[[-12  20  17  20 -12  20  17]
 [ 50 -42 -40 -43  52 -43 -40]
 [ 12  -4  -5  -4  12  -4  -5]
 [-35  42  38  44 -36  42  38]
 [ 38 -30 -29 -31  40 -30 -29]
 [ 23 -16 -16 -15  24 -16 -15]
 [ 40 -32 -31 -33  42 -33 -31]
 [ 48 -40 -39 -41  50 -41 -38]]
:
[[ 48  40  23  38 -35  12  50 -12]
 [-40 -32 -16 -30  42  -4 -42  20]
 [-39 -31 -16 -29  38  -5 -40  17]
 [-41 -33 -15 -31  44  -4 -43  20]
 [ 50  42  24  40 -36  12  52 -12]
 [-41 -33 -16 -30  42  -4 -43  20]
 [-38 -31 -15 -29  38  -5 -40  17]]

[[ 26 -27 -24 -29]
 [ 21 -22 -20 -23]
 [ 34 -34 -30 -34]
 [ 20 -19 -17 -18]
 [ 48 -48 -43 -50]
 [ 30 -30 -27 -31]]
:
[[ 30  48  20  34  21  26]
 [-30 -48 -19 -34 -22 -27]
 [-27 -43 -17 -30 -20 -24]
 [-31 -50 -18 -34 -23 -29]]

[[-17 -28 -14   0  34   6  -5  -2  -7 -11  12  -4  -6   1   1  23]
 [ -9  16  25   1 -23 -11 -22 -13   2  28 -20  10  22 -20 -16 -21]
 [  1  27  -4  32 -36  -6   2  -2  40   2  -5 -17  -2   8  -3 -22]
 [ -9 -11  -5 -24  16   4  -3   2 -21 -16 -19  21  -7 -11   1   4]
 [ -7  13   3   8 -26  -9 -10  -8  16  -8 -20  20  13  -8  -9 -18]]
:
[[ -7  -9   1  -9 -17]
 [ 13 -11  27  16 -28]
 [  3  -5  -4  25 -14]
 [  8 -24  32   1   0]
 [-26  16 -36 -23  34]
 [ -9   4  -6 -11   6]
 [-10  -3   2 -22  -5]
 [ -8   2  -2 -13  -2]
 [ 16 -21  40   2  -7]
 [ -8 -16   2  28 -11]
 [-20 -19  -5 -20  12]
 [ 20  21 -17  10  -4]
 [ 13  -7  -2  22  -6]
 [ -8 -11   8 -20   1]
 [ -9   1  -3 -16   1]
 [-18   4 -22 -21  23]]

[[-29  11 -11  49   6  46  27 -36]
 [-25   3  -5  50   3  47  24 -21]
 [-13 -46  13  10 -34  39 -16  35]
 [ 19  -6   3 -48  -7 -32 -25  27]
 [ 10  43  -7  -8  29 -39  20 -31]
 [ 15  41  -5 -12  36 -45  15 -30]
 [ 19  50  -8 -10  34 -51  10 -27]]
:
[[ 19  15  10  19 -13 -25 -29]
 [ 50  41  43  -6 -46   3  11]
 [ -8  -5  -7   3  13  -5 -11]
 [-10 -12  -8 -48  10  50  49]
 [ 34  36  29  -7 -34   3   6]
 [-51 -45 -39 -32  39  47  46]
 [ 10  15  20 -25 -16  24  27]
 [-27 -30 -31  27  35 -21 -36]]

[[ 22 -47  18  -9 -35 -32  -9  14  35]
 [  2  21 -28   2  18   2  15 -10 -10]
 [  6 -11 -12 -50  13 -14   4 -11  -3]
 [ 21  -2  23  14   1   7  13  41  26]
 [ 16  -3   4 -17   4  -3  27  -3   7]
 [ -6   4   8 -28  26  10 -18  20 -10]
 [-24  -4 -12  -3  -1   1 -26 -15 -10]
 [-11  34  -1  -8  49  29 -13  33 -20]
 [  9   0   4 -15   2  -1  39 -22   8]]
:
[[  9 -11 -24  -6  16  21   6   2  22]
 [  0  34  -4   4  -3  -2 -11  21 -47]
 [  4  -1 -12   8   4  23 -12 -28  18]
 [-15  -8  -3 -28 -17  14 -50   2  -9]
 [  2  49  -1  26   4   1  13  18 -35]
 [ -1  29   1  10  -3   7 -14   2 -32]
 [ 39 -13 -26 -18  27  13   4  15  -9]
 [-22  33 -15  20  -3  41 -11 -10  14]
 [  8 -20 -10 -10   7  26  -3 -10  35]]

[[ 15  12]
 [ -3  15]
 [-34 -29]
 [ 10 -10]
 [-15   8]
 [-23 -27]
 [-27 -50]
 [-27 -35]
 [-19  -3]
 [  0  12]
 [ -5  -6]
 [ 33  32]]
:
[[ 33  -5   0 -19 -27 -27 -23 -15  10 -34  -3  15]
 [ 32  -6  12  -3 -35 -50 -27   8 -10 -29  15  12]]
---
[[-11 -39 -33  40  -4 -10   3  -8  34  37  39  38]
 [ 23  12  32 -38  37  -1 -26 -26  44 -21 -46  31]
 [-27  27  10  31  21 -24 -14 -32   9 -17  19  28]
 [-28 -30  39 -47 -35  -1 -27 -20 -41  23  -9 -14]
 [ 14  32  -7 -34  36  38 -12  18 -34 -31 -45   3]
 [ 11  21  21  28 -24  -1  -2   3  10  34 -24 -45]
 [ -2  -7  12  29  27  46 -44  16 -18  13   4  43]]
:
[[ 38  31  28 -14   3 -45  43]
 [ 39 -46  19  -9 -45 -24   4]
 [ 37 -21 -17  23 -31  34  13]
 [ 34  44   9 -41 -34  10 -18]
 [ -8 -26 -32 -20  18   3  16]
 [  3 -26 -14 -27 -12  -2 -44]
 [-10  -1 -24  -1  38  -1  46]
 [ -4  37  21 -35  36 -24  27]
 [ 40 -38  31 -47 -34  28  29]
 [-33  32  10  39  -7  21  12]
 [-39  12  27 -30  32  21  -7]
 [-11  23 -27 -28  14  11  -2]]

[[ -5  28   9  -8   5]
 [  0   0   0   0   0]
 [  5 -27 -10   7  -5]
 [ -8  41  15 -11   8]
 [ -5  28  10  -7   4]
 [ -3  14   5  -3   2]
 [  5 -28 -10   7  -5]
 [  5 -28 -10   8  -5]
 [ -2  13   5  -4   3]
 [  3 -14  -5   4  -3]]
:
[[  5   0  -5   8   4   2  -5  -5   3  -3]
 [ -8   0   7 -11  -7  -3   7   8  -4   4]
 [  9   0 -10  15  10   5 -10 -10   5  -5]
 [ 28   0 -27  41  28  14 -28 -28  13 -14]
 [ -5   0   5  -8  -5  -3   5   5  -2   3]]

[[ -6   1  -7  17  -1  13   1  -3  19]
 [ 22 -24  12 -12  27 -23  16   6 -26]
 [ -3  -7  -5   9   4   5   3  -3  10]
 [ 20   0  14   4  16  -5  15   8 -10]
 [-18 -19 -17 -13  -5  -7 -12 -10   1]
 [ 25 -24  15 -12  29 -24  18   7 -27]
 [ 44 -11  31  -6  37 -22  29  16 -33]]
:
[[ 19 -26  10 -10   1 -27 -33]
 [ -3   6  -3   8 -10   7  16]
 [  1  16   3  15 -12  18  29]
 [ 13 -23   5  -5  -7 -24 -22]
 [ -1  27   4  16  -5  29  37]
 [ 17 -12   9   4 -13 -12  -6]
 [ -7  12  -5  14 -17  15  31]
 [  1 -24  -7   0 -19 -24 -11]
 [ -6  22  -3  20 -18  25  44]]

[[  2   7 -12 -26  -3 -17 -16 -30  17]
 [ 12  39  -8  25   6  12   0   5   7]]
:
[[ 17   7]
 [-30   5]
 [-16   0]
 [-17  12]
 [ -3   6]
 [-26  25]
 [-12  -8]
 [  7  39]
 [  2  12]]

[[-26  -2 -52  11 -42  42 -41 -38 -31  19]
 [-27  19  13  10  -2  -8  -4 -28 -23 -30]
 [ 14  23  -4 -19  24  12 -10  25  36 -39]
 [ 19 -29 -36 -28  -7   4 -14  22  20  12]
 [-31  10  16  11  -9 -16  -3 -32 -31 -22]
 [-28   6  14   7 -10 -19  -4 -31 -29 -21]]
:
[[ 19 -30 -39  12 -22 -21]
 [-31 -23  36  20 -31 -29]
 [-38 -28  25  22 -32 -31]
 [-41  -4 -10 -14  -3  -4]
 [ 42  -8  12   4 -16 -19]
 [-42  -2  24  -7  -9 -10]
 [ 11  10 -19 -28  11   7]
 [-52  13  -4 -36  16  14]
 [ -2  19  23 -29  10   6]
 [-26 -27  14  19 -31 -28]]

[[-38  41  -2  -9 -23  11]
 [  4  -6  -2  -2 -12  -3]
 [-24   7 -20 -14  33 -22]
 [  6 -10  -4   1   9   3]
 [ -3  -4  -2  -3   8   5]
 [  5   5 -11  35  14  22]]
:
[[ 11  -3 -22   3   5  22]
 [-23 -12  33   9   8  14]
 [ -9  -2 -14   1  -3  35]
 [ -2  -2 -20  -4  -2 -11]
 [ 41  -6   7 -10  -4   5]
 [-38   4 -24   6  -3   5]]
---
[[  4 -29  10]
 [-31 -20  23]
 [ 21 -42  43]
 [-20  13 -26]
 [  6 -14   8]]
:
[[-29  10]
 [-20  23]]

[[ -5 -35 -12  21 -36]
 [ -5  51  18 -12  21]
 [ -4 -21  54  27  -5]
 [ -2 -43 -27  13 -21]
 [  4 -40  47   3  11]]
:
[[-35 -12]
 [ 51  18]]

[[-16 -36  15]
 [ 19  31  37]
 [-31  16 -19]
 [ 35  42  14]]
:
[[-36  15]
 [ 31  37]]

[[  6 -45   6]
 [  3  -1   1]
 [ -3   5   0]]
:
[[-45   6]
 [ -1   1]]

[[-39  43 -33]
 [-16 -23  13]
 [-48  53 -35]
 [-42  29 -40]
 [-19  22 -45]]
:
[[ 43 -33]
 [-23  13]]

[[-44 -31 -19  24 -33]
 [  2 -15  21  11 -41]
 [ 18  -8 -20   6  13]
 [ 10  21  16 -14  11]]
:
[[-31 -19]
 [-15  21]]

[[-52 -15  -4  15  20]
 [ 20 -15 -48 -24   8]
 [-49  -7  21  13  20]]
:
[[-15  -4]
 [-15 -48]]

[[-3 -5  5 42 29]
 [-3 -6  7 47 21]]
:
[[-5  5]
 [-6  7]]
